Here is a tiny trained network, its code and every weight. The questions are about switching its units off for an input and a class, where a switched-off unit gives its printed mean instead of its output.

import numpy as np


def w(rows, s, z=0):
    codes = np.array(rows[::2]) - 128.0
    scale = np.full(codes.shape[1], s)
    scale[-1] = z or s
    return codes * scale


def f(y):
    return np.maximum(y, 0)


def log_softmax(a):
    a = a - a.max(-1, keepdims=True)
    return a - np.log(np.exp(a).sum(-1, keepdims=True))


def net(x, mask):
    res = np.array(x, float).reshape(1, 6) / 4 @ E
    y = f(res @ A[0][:, :-1].T + A[0][:, -1])
    res = res + np.where(mask, y, B[0][:, -1]) @ B[0][:, :-1]
    return log_softmax(res[-1] @ U[:, :-1].T + U[:, -1])


A, B = {}, {}
E = w([
[198,134,124,97,157,132,2,130,89,124,141,129],'x0',
[98,132,130,81,60,185,141,134,38,125,197,127],'x1',
[48,123,127,165,75,161,74,130,101,136,30,117],'x2',
[20,79,163,37,219,106,95,57,136,99,146,161],'x3',
[128,132,129,126,128,128,128,131,127,128,126,128],'x4',
[93,128,126,221,159,160,105,132,156,127,198,125],'x5',
],0.0057)
A[0] = w([
[226,138,122,201,61,145,154,151,114,132,109,120,39],'n1',
[217,125,130,141,133,125,170,117,142,110,189,135,91],'n2',
[114,124,128,249,121,150,100,126,144,139,212,126,65],'n3',
[134,132,128,128,53,166,149,131,55,132,182,128,89],'n4',
[139,138,123,103,139,127,71,137,119,134,138,129,22],'n5',
[178,129,127,110,151,106,166,136,145,128,186,121,2],'n6',
[102,124,128,170,101,130,253,132,145,137,111,128,15],'n7',
[153,130,127,158,166,102,110,122,181,133,70,131,9],'n8',
[179,122,128,184,149,114,139,128,175,128,71,126,142],'n9',
[189,126,129,65,84,115,176,127,106,139,57,126,102],'n10',
[93,127,130,190,68,150,74,133,105,118,48,124,35],'n11',
[153,118,135,127,129,130,89,122,107,130,131,136,10],'n12',
[201,125,127,146,120,139,56,133,111,129,132,125,153],'n13',
[178,132,127,133,124,127,50,130,114,133,137,128,25],'n14',
],0.016,0.0061)
B[0] = w([
[60,109,139,93,186,113,99,69,142,129,143,143,254],'n1',
[143,128,126,124,129,134,140,139,113,230,89,130,208],'n2',
[180,133,124,117,151,128,62,149,115,51,51,127,227],'n3',
[138,130,129,123,82,131,108,158,109,121,232,123,222],'n4',
[99,133,126,136,123,130,186,117,143,104,115,129,153],'n5',
[87,133,125,106,100,165,137,140,82,194,57,119,167],'n6',
[114,132,128,152,103,125,236,119,162,71,108,121,202],'n7',
[106,135,127,77,85,175,130,150,57,97,173,122,169],'n8',
[150,130,127,140,86,123,101,150,120,132,227,124,216],'n9',
[176,134,123,153,157,138,57,155,126,60,72,124,209],'n10',
[150,131,124,110,138,136,155,139,109,253,84,129,223],'n11',
[122,121,126,137,121,124,184,137,143,106,120,120,140],'n12',
[125,131,128,170,108,107,197,114,173,98,137,127,231],'n13',
[93,125,131,122,109,150,209,138,130,80,93,120,178],'n14',
],0.021,0.0092)
U = w([
[102,146,119,186,83,131,244,123,185,79,106,108,81],'0',
[148,140,106,112,124,163,139,150,85,254,67,123,82],'1',
[166,136,114,168,120,102,110,128,152,134,150,127,252],'2',
[137,136,126,99,64,155,100,164,78,102,230,117,87],'3',
[200,143,112,137,173,137,59,154,121,59,65,126,91],'4',
[4,73,164,48,228,107,89,12,143,118,149,169,128],'5',
],0.0067,0.016)

Each question gives the input, the list of numbers given to net, and the class t.
The units are the neurons (one row each of A and B). Each row of codes is followed by its name. A weight is (code - 128) times the scale printed after its matrix; where a second scale follows, it is the last column's (A, B and U).
mask holds one flag per neuron, in row order. A switched-off neuron (its flag False) gives its mean, the last column of its row in B, instead of its output. The means were averaged over made-up inputs and are rounded, as every weight is.
A unit's drop is (log p(t) with every unit on - log p(t) with that unit switched off) / (log p(t) with every unit on - log p(t) with every unit switched off).
The circuit of an input: a set's keep is (log p(t) with only the set's units on - log p(t) with every unit switched off) / (log p(t) with every unit on - log p(t) with every unit switched off). Starting from the 12 units with the biggest drops (on a tie, the unit counted first), units are removed one at a time, each time the one whose removal leaves the highest keep (on an exact tie, the one counted first), for as long as the keep stays at least 0.8.
circuit, biggest first: the units of the circuit, biggest drop first
unit that matters most: the unit with the biggest drop
k most important neurons: the k neurons with the biggest drops, biggest first
drop when u is switched off: that unit's drop, to one decimal
input [-1,-3,0,5,-2,-8], class 4: circuit, biggest first => n10
input [-6,-7,-3,2,-2,-4], class 3: circuit, biggest first => n9; n8
input [8,-8,-2,-7,-6,-8], class 0: 4 most important neurons => n13; n14; n4; n3
input [-1,4,-5,3,0,0], class 1: circuit, biggest first => n1; n9; n13
input [-5,3,5,6,0,-8], class 4: 2 most important neurons => n10; n1
input [-3,7,6,7,5,-3], class 3: 2 most important neurons => n1; n2
input [-5,7,-4,-5,-2,2], class 3: 4 most important neurons => n4; n13; n11; n14
input [7,1,5,6,1,-3], class 0: circuit, biggest first => n1; n5; n14
input [-2,-3,-2,-3,0,-6], class 4: 2 most important neurons => n10; n4
input [-5,7,2,-1,3,8], class 4: 2 most important neurons => n3; n9
input [-2,7,1,2,6,3], class 3: 2 most important neurons => n4; n1
input [1,-5,-5,3,1,-8], class 4: 3 most important neurons => n10; n11; n4
input [-3,0,3,-5,-3,-5], class 4: 3 most important neurons => n10; n13; n2
input [-7,7,1,-1,-6,8], class 4: 4 most important neurons => n3; n13; n9; n14
input [1,-7,-8,-5,7,-1], class 1: unit that matters most => n2
input [3,4,2,-6,-4,-8], class 4: 2 most important neurons => n10; n9
input [-1,-3,-7,-4,-2,3], class 1: 2 most important neurons => n2; n6
input [-3,-8,-8,4,-3,5], class 1: drop when n2 is switched off => 0.5
input [-6,-7,-4,-6,3,-3], class 3: drop when n8 is switched off => 0.8
input [8,5,-6,-2,-3,2], class 0: drop when n13 is switched off => 0.4
input [3,-7,2,0,0,-3], class 3: unit that matters most => n8
